Each row is shifted at random along 7 fixed directions that mean nothing.
Known rows, with every way that one mark hangs from another:
z852{z397{z198{z245{z469{z206 z700}}}} z722{z747}}: [ -78  -91   55  162  169  -48   12   -6 -179  -44    8   63  -67 -238
  243  -32   91  -26   38  145  133  -24 -102  131 -151 -219  210 -230
  219  -87   55  124   61 -465   63  245  167  104 -154 -151  -33  -20
  -30 -228]
z397{z469{z245 z872{z747}}}: [ 119  -35  -18  364   61  -48  199  203 -251   28  -65  -30  -87  -21
   71 -106   16   85 -128   40   66  -95  129  -62  -99   39 -189    0
   76   10   57  -11   30  -89  -11  -56 -148  107  -51   10  -27   18
  -69  -32]
z722{z397{z198 z469} z747}: [  86 -305   61  453  -60  -52   46   55  -17  -81  -32  -59 -108  -49
   -5 -119  155  -54 -201  185  302  -60 -167  117 -128   -7  -71 -105
  242  -21   61  214  135 -420  123  268  255  253 -111   38  -54  -25
  -83 -260]
z747{z198{z722{z397 z852}}}: [  76 -216  139   73  -10   75 -222  120 -118 -140  -64 -131  -33  -54
  -40  -36  194 -128   27  145   52    9 -219  143   24  167  344 -152
  166   40   83  191  133 -238  226  327  375   82   65 -221 -467  -97
 -423 -354]
z198{z245{z469{z206 z397 z872} z747} z722{z852}}: [ -12   43  -72  369  -28  -79  241 -117  -56   54  105   41 -145 -191
  210   25   30   40   69 -113  267 -191   33  -36 -136 -367  -69  -39
  261   78  107   28  109 -218   55  -14   20   15  -73  -67  -72 -138
  -36 -381]
z198{z245 z722{z747 z852{z397{z469}}}}: [-158 -315   55  156 -194 -153   88   51 -160   39  143 -136 -182  125
   71   -3   33  163 -206  -89  465  -20 -122  195 -131 -158 -216  -35
   96   26   87  -16    6 -233   -2    2 -238   95   65   12 -131 -164
  -19 -265]
z245{z469{z700 z872} z747}: [  23   26 -130  203   93   12  206 -197   43 -108   46  153  -40 -290
  107   51   -2  -85   91   75   16 -187  -81   54 -178 -266  189  -86
  338  -88   69  125  154 -428   86   91  306  -58 -172 -113   57    0
 -127 -264]
z206{z198 z469{z245{z747} z700 z872}}: [ 129  -65  -39  318  117  -27  144   63 -177  -89  -77 -157  -92  -96
   14    6   22  156  -59   49   18 -103  104   -7 -145  -87   93   28
  273  -16   91   53   15 -352   82  164   42  108   59  -25  -17   50
 -207 -111]
z198{z245 z722{z397}}: [-104  -68  -71   26  113 -111  -20  208 -120  -26  -58  -14  -79  -74
   34  -80   17   87   75  -54  165   69  152  117   31   73   31 -110
  -43    7  -76   12    1 -130    6  -34  -88   23   38 -132 -198 -230
  -39 -300]
z206{z747{z198{z245}}}: [ 219 -137  119  387  173 -209   44  -60 -174   97 -131  -56 -151 -120
 -129  134  114 -245    5   53  415  123  145  181 -283   -9  -38   81
  268 -105  226  133  112 -184  408   93  141 -124 -266 -253 -172   -1
  -93 -343]
z469{z206{z198{z722}} z245 z397{z747} z872{z700}}: [  26  -86   -5  136  -34  -51  252  353 -420   20   51   27 -130  -89
  356 -165  -45  414   -3  -64  -76 -232  -68 -226 -113 -176 -165 -105
   88   81  -98  -77 -110 -380 -227  -10 -351  219   47  114  160  -48
  -92  -88]
z722{z397{z469{z245 z700 z872}} z747{z198} z852}: [ 199  125  -26  414   -6 -188   93  186 -325   36 -101  -72   10 -224
  336 -135   84  -22   48  146  106 -107  -37 -207   16   -4  117 -206
  149   79  174   17   13  -52   28   24   -8  128  -18  -20  -98  -14
 -160 -258]
z700{z747{z198{z245{z469{z872}} z722{z397 z852}}}}: [  69   71    1  350  178  -70  -73  358 -114  -82 -119  -37    5 -131
   87    9  176   21  -58  103   68   84  349 -105   71   -3  -91  -48
   35  165   12  103   36  -40   74   39   72  163  -19  -90 -300 -197
  -83 -307]
z722{z397{z469{z872} z747} z852}: [ -47 -192  -75  289 -140  -79  129  251 -127  -29   47  -63  -75   45
  183 -186   58  159 -167  155  104  -17  -63  -90   30    4 -123 -128
   97  120  -45   -5   47 -178 -103  -17 -162  252   98  124  -19 -108
 -104 -107]
z872{z469{z245} z700 z747{z198{z722{z397}}}}: [ 440  -44  287  385  205   91   60   42 -177   91 -123  -93 -190 -185
  -51 -146  157  -47 -158   29   34 -207  176   44   16  242 -127  -93
  156  -90  113  256   71 -271  197   42  258  215  -18  -78 -107  187
 -108 -260]
z722{z397{z469{z700}} z852}: [  63   22  -74  307  152 -112  125  -60  -20    6 -123  -60 -112 -237
   85 -162  -26 -113   36  209   95  -74  175  104   23  101  190 -202
  120 -110   65  122   71 -232    5 -152  147   87   46  -69   89   -5
  -45 -223]
z700{z747{z198{z722{z397{z469{z245 z872}} z852}}}}: [  23  -94   41  176  102 -197  113   89 -211  -71   23   -4 -160 -149
  146   -7   14  -48  -49  -22  346  -45  -51  137 -209 -122   -8    5
  154  -28  261   26  -43 -324  150  -59  -28  -59 -149 -132   -4   20
  -96 -389]
z469{z397{z747{z198{z245}}} z700 z872}: [  19   -5   98  214  201 -105  113  382 -458 -133 -156   42 -181 -199
  232  -62  -48  152  -22   13  -27  -36   61 -128 -122  -25    8  -36
    7    4    5   35  -22 -358   34  113  -72  154 -193  -94 -120   19
  -86 -233]
z245{z469{z206 z700 z872} z747{z198}}: [ 141  143  -57  346  133   20  101  163 -170 -126   -9 -113  -41 -216
   78   91    2  132  -31   63  -95 -143  288 -171  -35 -119   85   29
   95  110   14   66   56 -233   23  167  109  123  -93 -118 -122  -80
 -138 -108]
z397{z198{z722} z469{z245 z872{z700}} z747}: [ -59 -255  -17  246  100   96   82  338 -301 -149  -75   37 -283  -71
  190 -276    1  200    7   67  -13  -74  227  -69    1  189   10 -146
 -120   34  -29  -16   -1 -358  -27    8   37  243  -20   30  -94   14
    3 -137]
z245{z469{z206 z397 z872{z700}} z747{z198{z722}}}: [ 151  115  -98  306   28   30  168   59 -183  -36  112  -37  -41 -174
  184   18   38  158   71   -8  -46 -245  198 -188   23 -134  -16  -64
  162  120   -4   -2   29 -196  -50   54    0   93   11  -68  -30 -141
 -114 -153]
z722{z397{z198{z245} z469{z206 z872}} z747 z852}: [ -78 -169   37  167 -124   27 -152  526 -375 -214  -63 -102  -28 -153
  271 -184  168  188  -55   76  -25  142 -229 -136   52  121  287 -287
  -76  165  -22   55   14 -288   -7  343   66  353   68   -9 -422 -121
 -313 -281]
z747{z198{z245{z469{z206 z700}} z722{z397}}}: [  22  -19   59  125   81  -54  -26  293 -267  -39  -20  -69 -109 -154
  123   21   27  207  -25  -46  130   13  145  -22  -44  -72  -11  -50
   11   91  -14   58  -12 -253   45  137    3  146  -80 -116 -254 -199
  -95 -314]
z469{z206 z397 z872}: [ 146  -72   70  313   62   18  164   59 -269  -94  -64  -62  -10 -137
   67  -17   69  -58   29   73   -6 -220 -281   -5 -165  -77  185  -52
  274  -31  126   72  138 -261   87  245  125   43  -72 -156 -176   46
 -369 -154]
z206{z198{z245 z722{z852}} z469{z700 z872} z747}: [ -18 -116   57  265   68  -23  -25  305 -207  102 -291   90  -55 -159
  191 -107  221  155   -3  105  -85  181  111 -218  -78 -165  -68 -210
  220   38 -100  130  -21 -273  104  210   22  278   13  108 -267  -99
 -155 -332]
z245{z469{z397 z700 z872} z747{z198{z722}}}: [ 165  103 -105  365  115   -3  177  -42 -163 -129   29 -165 -107 -108
   75   62  -17   55   51   -8   55 -246  296  -66   36  -59  136   45
  172   99  128  -11   75 -150   60   70   86   -6   36 -169 -148  -94
 -135 -154]
z722{z397{z469{z206 z872}} z852}: [-132  -58    8  182   19   22   17  345  -66 -113  -73  -37  -79 -180
  137 -200    0  230 -170  120 -104  -51  -39  -42   22  -48   38 -177
   24   25 -150  148  -42 -426 -163   82   14  349   63   86   39  -57
 -115 -195]
z397{z747{z198{z722}}}: [   5 -144  -48  247   94   20  -15  232  -52  -71  -40  -73  -49   80
  -32 -116   64   50   46  185   -3  -81  276  -80  146  163  -53  -76
    7  122 -129   51   66  -77   42    3   58  137  121  -32 -173 -176
 -100  -78]
z872{z245{z469{z700} z747{z198{z722{z397}}}}}: [ 200  -42   97   65  122  112 -114   85  -58 -168  -50   67 -144 -290
  -14   48  112  -28   74   18  -58   18  -24  117  -75   31  352 -123
  164  -25   34  259  120 -478  239  262  518   90 -131 -247 -292   -4
 -230 -438]
z700{z747{z198{z722}}}: [  30  -53  -42  242  111 -114   62  276  -59    0  -26  -31   43   59
  -38   16   86   37  -90  149   86  -68  281  -49    3  -31 -309   26
   58   96  -70   57    1  -56  -31  -80 -136   57   -6   -8  -53 -237
  -36  -94]
z245{z469{z206 z700{z747} z872}}: [  55  126  -50  303  245    0  158  311 -146 -160 -117  -32  -12 -247
   55   29  -10  165 -122  121 -179  -98  335 -135  -83 -124  -38   -4
   21   54  -63  100    2 -296 -124   49   14  184 -100  -21  -20  -41
  -69  -75]
z747{z198{z722{z397{z469}}}}: [ -32   40 -143   41  136 -112  -47  281 -213  -12  -53   -1  -16  -67
  107 -116   13   65  126   76   56   82  270  -46  124  173   60 -170
  -87   43  -73  -50  -79  -10  -14 -105 -122   19   55 -127 -125 -256
  -55 -166]
z700{z747{z198{z245 z722}}}: [-155   -1  -10  -44  374  -75 -101  259  -69 -200 -122  129  -82 -251
  -15  -13  -17  -42  144   34   43   89  282  154  -28   60  136 -103
  -73  -81  -59  133  -70 -370  130  -86  161  -34  -86 -208  -73 -100
  -24 -376]
z722{z397{z469 z747}}: [-123 -120 -129  190   63 -172  164  201  -33   -2   20  116 -131  -76
  115 -174  -55  159  -96  125  167   35  128   18  -60  -43 -236 -117
   43  -25 -166   49  -41 -339 -118 -152 -160  184  -72  105  262 -115
  151 -148]
z852{z397{z198{z245} z469{z872{z700}}} z722{z747}}: [-137 -151   19  227  250   39  -25   65 -111 -110  -85   80 -112 -199
  227 -220   73  -27   35  192   32  -45   93  136   48   36  194 -310
   87 -154   -1   97   14 -453   32   87  172  203    2  -84   61   71
   61 -172]
z469{z245 z397{z747} z872{z700}}: [ 170 -110   15  300   66  -12  209  248 -382 -158   -3 -248 -176    2
   43 -100  -60  233  -95    8  -21 -226  132   -2  -28  201   35   45
   33   57   60  -50   10 -243 -110    9 -176  135  127  -48  -27   81
 -174    6]
z198{z245{z469{z700{z747} z872}} z722{z852{z397}}}: [ -66  -63   31  292   86  157  -47  235  -70 -119 -114    6   50  -98
  164  -55  184   91   15  185 -167  -84   90  -59  153  -73  129 -196
  144  108  -66  126  159 -137  -45  135  258  255  167  -20 -371 -151
 -228 -200]

Rows:
[  82 -120   77  212   52   82  132  303 -459 -121  -94 -140 -136  -33
  162 -188   70  287  -88  -11 -148 -161  -74 -118  -40   86   62  -90
  112   68   18    5  -28 -322  -54  240  -82  239   97   46 -228   24
 -296 -100] => z206{z469{z245 z397{z198{z722}} z700 z872{z747}}}
[ 171 -254  -55  198 -142 -181  138 -138 -180  126  195  -63   89  153
  171  -11  184 -227   79  214  367  -72 -338   70  -89  -58   18 -103
  407   77  225  -86  187   16  190  101 -111 -142  -11 -145 -147 -112
 -264  -98] => z852{z722{z397{z747{z198}}}}
[ 200  102  -69  405  154   56   31  121 -112  -43  -86  -70   80 -179
    2   -6  118    3  147  236 -130  -73  218 -122   67   35  207 -134
  255   84  -72  137   84 -136   50  121  251  121   94  -98 -104 -122
 -249  -78] => z245{z469{z206{z747{z198}} z397}}
[  68  -17    3  262   86  -38  181  476 -344 -189 -119 -186   26   17
   61  -16    2  261 -223  109 -202 -160  133 -134    5   26 -101   54
    4  118  -66    3  -13 -183 -239   95 -268  211   81   31 -123  -84
 -208   64] => z469{z397 z700{z747} z872}
[ 355   98   12  373   10  105  368  169 -208  187  -20   -9   81  -73
  156 -195   42  152   47  133 -250 -433  -80 -246  142   -6  -77 -220
  252   14  -67   52  107  -67 -166 -215  -64  189  234  100   83  -49
 -244   78] => z872{z245 z469{z206 z397 z700}}
[ 168 -164   29  237  -77  -50  225  109 -236 -101  146 -279 -185  -18
   75  -26  -94  248 -158  -90  178 -226  -63   67  -50  -14   63   60
  111   33  162  -46    4 -385   34   14 -133  121   78  -60   33   30
 -188 -124] => z722{z397{z469{z206 z700 z872{z245{z747{z198}}}}}}
[ 149 -139  -17  344  -64  -62  171  -47 -178   25   86  -46  -21   14
   -9  109  103  -51  -29   45  322  -65 -128  131 -197 -112  -66   18
  348   25  151   37  205 -109  125   87   65  -42  -59 -127 -204 -154
 -216 -181] => z198{z245{z469{z397}}}
[   6   48  -12  144  288 -286   86  -47 -106   49  -11   27 -118 -161
   38   70    9 -173   12   68  300   31  254  179 -169  -94  -76  -18
  111 -125  149   56  -49 -179  116 -220  -84 -162 -163 -226  122  -98
   58 -291] => z700{z747{z198{z722{z852{z397}}}}}
[-211 -258  -10   78   69 -100   65   33 -129  -55   53   67 -220  -52
   92 -103  -15   92 -102   22  286   -1  -52  222 -169 -104  -52 -132
   73 -146   -6   58  -54 -480   -7   31  -28   83 -115  -47  125 -102
   85 -220] => z852{z397{z198{z722{z747}} z469}}
[   2   -2  -71  167  171 -217   61   96 -198  -75   12  -75 -248 -207
  134 -139 -106   12   60   65  271   63  205  126  -51  148  193 -110
    1  -38  119   16  -77 -301   83 -208  -11   16   -9 -138  144   19
   12 -286] => z722{z397{z469{z245} z747{z198}} z852}
[-113 -158 -124  216  150  -25  124  -62   47    2    6   -6 -140  -30
   15 -168  -27  -36  147   39  235 -179  197  162   42   34   21 -117
   95  -70   -4   27   88 -227   66 -183   87  -36   84  -84   39 -203
   18 -216] => z397{z198{z245 z722}}
[-154 -256   -5   78   15 -119   21   56 -151  -35  135 -128  -57   98
  100  -45   57   77 -115   78  287  -27 -107  236  -66  -88   12 -101
  153  -28   30   -6    5 -316  -23  121 -184   46   56  -97   10 -142
  -23  -73] => z852{z397{z198{z245}} z722{z747}}
[  11 -178   93  233  214  113  106  125 -130 -253 -156  -55 -111 -158
   57 -112   36  177  -18   77 -104 -240  -92   76  -97 -121  205  -76
  329  -62   46  174  -23 -645   55  222  267  222  152   34   -9  153
 -296 -253] => z206{z198{z722} z469{z245 z397 z700{z747} z872}}
